Below are the code and all the weights of a small trained network. Each question names an input and a class and asks about switching units off, where a switched-off unit gives its printed mean instead of its output.

import numpy as np


def w(rows, s, z=0):
    codes = np.array(rows[::2]) - 128.0
    scale = np.full(codes.shape[1], s)
    scale[-1] = z or s
    return codes * scale


def norm(h):
    return h / np.sqrt((h * h).mean(-1, keepdims=True) + 1e-5)


def f(y):
    return np.maximum(y, 0)


def log_softmax(a):
    a = a - a.max(-1, keepdims=True)
    return a - np.log(np.exp(a).sum(-1, keepdims=True))


def net(x, mask):
    res = np.array(x, float).reshape(1, 6) / 4 @ E
    u = 0
    for l in range(2):
        y = f(norm(res) @ A[l][:, :-1].T + A[l][:, -1])
        res = res + np.where(mask[u : u + 7], y, B[l][:, -1]) @ B[l][:, :-1]
        u += 7
    return log_softmax(norm(res)[-1] @ U[:, :-1].T + U[:, -1])


A, B = {}, {}
E = w([
[49,179,142,44,107,153,124,209,88,231,99],'x0',
[185,171,142,147,98,145,190,159,129,209,151],'x1',
[91,165,139,92,97,201,158,124,211,78,187],'x2',
[161,154,136,90,125,70,124,55,100,119,157],'x3',
[215,191,191,65,253,163,172,219,143,144,117],'x4',
[205,222,121,89,219,172,113,99,79,153,134],'x5',
],0.0074)
A[0] = w([
[121,56,72,171,157,103,146,66,161,142,139,163],'L0N0',
[181,101,165,81,2,204,231,153,160,218,185,142],'L0N1',
[38,124,107,75,135,148,149,190,128,131,199,104],'L0N2',
[214,198,69,34,176,167,221,163,88,179,51,111],'L0N3',
[75,129,128,142,69,122,198,192,209,161,150,3],'L0N4',
[112,121,170,71,72,218,110,100,67,132,149,161],'L0N5',
[203,95,129,197,180,151,125,125,122,51,211,36],'L0N6',
],0.0059,0.0032)
B[0] = w([
[148,91,218,77,139,197,91,92,110,87,234,195],'L0N0',
[123,163,104,139,32,76,147,67,183,218,120,219],'L0N1',
[21,120,68,228,188,147,131,116,169,101,134,181],'L0N2',
[131,83,138,125,159,2,84,163,67,173,107,255],'L0N3',
[91,162,130,186,97,217,155,166,195,130,85,173],'L0N4',
[107,44,195,80,181,89,233,147,160,130,131,173],'L0N5',
[183,108,46,148,187,245,234,105,209,112,220,182],'L0N6',
],0.0091,0.0067)
A[1] = w([
[182,174,132,92,192,123,111,198,31,156,79,76],'L1N0',
[126,3,154,98,68,148,56,68,102,85,112,3],'L1N1',
[114,22,171,139,46,130,40,21,93,77,85,2],'L1N2',
[109,89,154,66,76,92,128,169,79,167,168,81],'L1N3',
[15,178,123,56,118,142,173,128,163,121,142,79],'L1N4',
[124,83,88,244,158,125,178,206,103,145,168,209],'L1N5',
[26,61,82,97,174,75,112,145,120,62,125,94],'L1N6',
],0.0077,0.003)
B[1] = w([
[185,63,152,148,186,150,5,152,136,231,126,246],'L1N0',
[109,135,130,147,71,41,92,109,62,146,210,235],'L1N1',
[131,145,123,128,83,99,65,165,87,49,98,255],'L1N2',
[150,165,91,149,177,72,139,117,164,66,186,204],'L1N3',
[130,152,103,126,147,147,139,197,75,96,39,211],'L1N4',
[158,126,184,154,98,143,127,75,167,109,130,254],'L1N5',
[125,149,96,82,136,197,128,119,73,111,123,249],'L1N6',
],0.012,0.0058)
U = w([
[142,206,118,61,109,46,207,110,144,202,160,28],'0',
[111,124,124,141,30,95,45,101,53,36,177,171],'1',
[49,154,136,194,12,154,187,152,237,145,60,53],'2',
[49,161,94,74,166,213,129,182,70,85,61,58],'3',
[202,96,182,122,189,113,21,144,118,212,108,205],'4',
[207,117,161,126,145,202,206,53,208,71,200,249],'5',
],0.012,0.0021)

Each question gives the input, the list of numbers given to net, and the class t.
The units are the neurons (one row each of A and B). Each row of codes is followed by its name. A weight is (code - 128) times the scale printed after its matrix; where a second scale follows, it is the last column's (A, B and U).
mask holds one flag per neuron, layer by layer. A switched-off neuron (its flag False) gives its mean, the last column of its row in B, instead of its output. The means were averaged over made-up inputs and are rounded, as every weight is.
A unit's drop is (log p(t) with every unit on - log p(t) with that unit switched off) / (log p(t) with every unit on - log p(t) with every unit switched off).
The circuit of an input: a set's keep is (log p(t) with only the set's units on - log p(t) with every unit switched off) / (log p(t) with every unit on - log p(t) with every unit switched off). Starting from the 12 units with the biggest drops (on a tie, the unit counted first), units are removed one at a time, each time the one whose removal leaves the highest keep (on an exact tie, the one counted first), for as long as the keep stays at least 0.8.
units of the circuit, in order: the units of the circuit, biggest drop first
most important unit: the unit with the biggest drop
top k neurons: the k neurons with the biggest drops, biggest first
k most important neurons of layer l: the k neurons of layer l with the biggest drops, biggest first
drop when u is switched off: that unit's drop, to one decimal
input [3,3,3,-4,4,0], class 2: units of the circuit, in order	(L0N1, L0N4)
input [-4,-1,-3,3,0,4], class 5: units of the circuit, in order	(L0N6)
input [-1,-5,8,-7,8,-6], class 2: units of the circuit, in order	(L0N4, L0N0)
input [-3,8,2,6,-5,7], class 0: 2 most important neurons of layer 1	(L1N5, L1N0)
input [8,1,4,-4,2,2], class 2: 3 most important neurons of layer 0	(L0N1, L0N2, L0N4)
input [-7,8,-7,-5,-7,5], class 5: units of the circuit, in order	(L0N6, L0N3)
input [-8,-5,4,-3,-1,-2], class 5: 2 most important neurons of layer 0	(L0N6, L0N3)
input [-6,1,5,1,7,8], class 4: top 2 neurons	(L0N3, L1N0)
input [-5,4,7,2,-2,-5], class 2: top 2 neurons	(L0N1, L0N4)
input [4,1,-2,-7,-7,5], class 3: 2 most important neurons of layer 1	(L1N4, L1N6)
input [7,-8,-7,-7,-3,1], class 3: top 2 neurons	(L0N3, L1N6)
input [-2,-5,8,-2,8,-5], class 3: 3 most important neurons of layer 1	(L1N4, L1N3, L1N1)
input [5,0,6,-8,-1,1], class 2: 2 most important neurons of layer 0	(L0N1, L0N4)
input [-3,3,1,-3,7,-5], class 2: most important unit	L0N1
input [-5,-8,7,-7,-1,5], class 5: drop when L0N6 is switched off	0.5
input [7,1,-1,-2,7,-6], class 2: drop when L0N4 is switched off	0.3
input [-1,8,-2,6,1,-8], class 2: drop when L0N4 is switched off	0.2
input [-7,8,1,4,-3,-1], class 5: drop when L1N2 is switched off	0.0
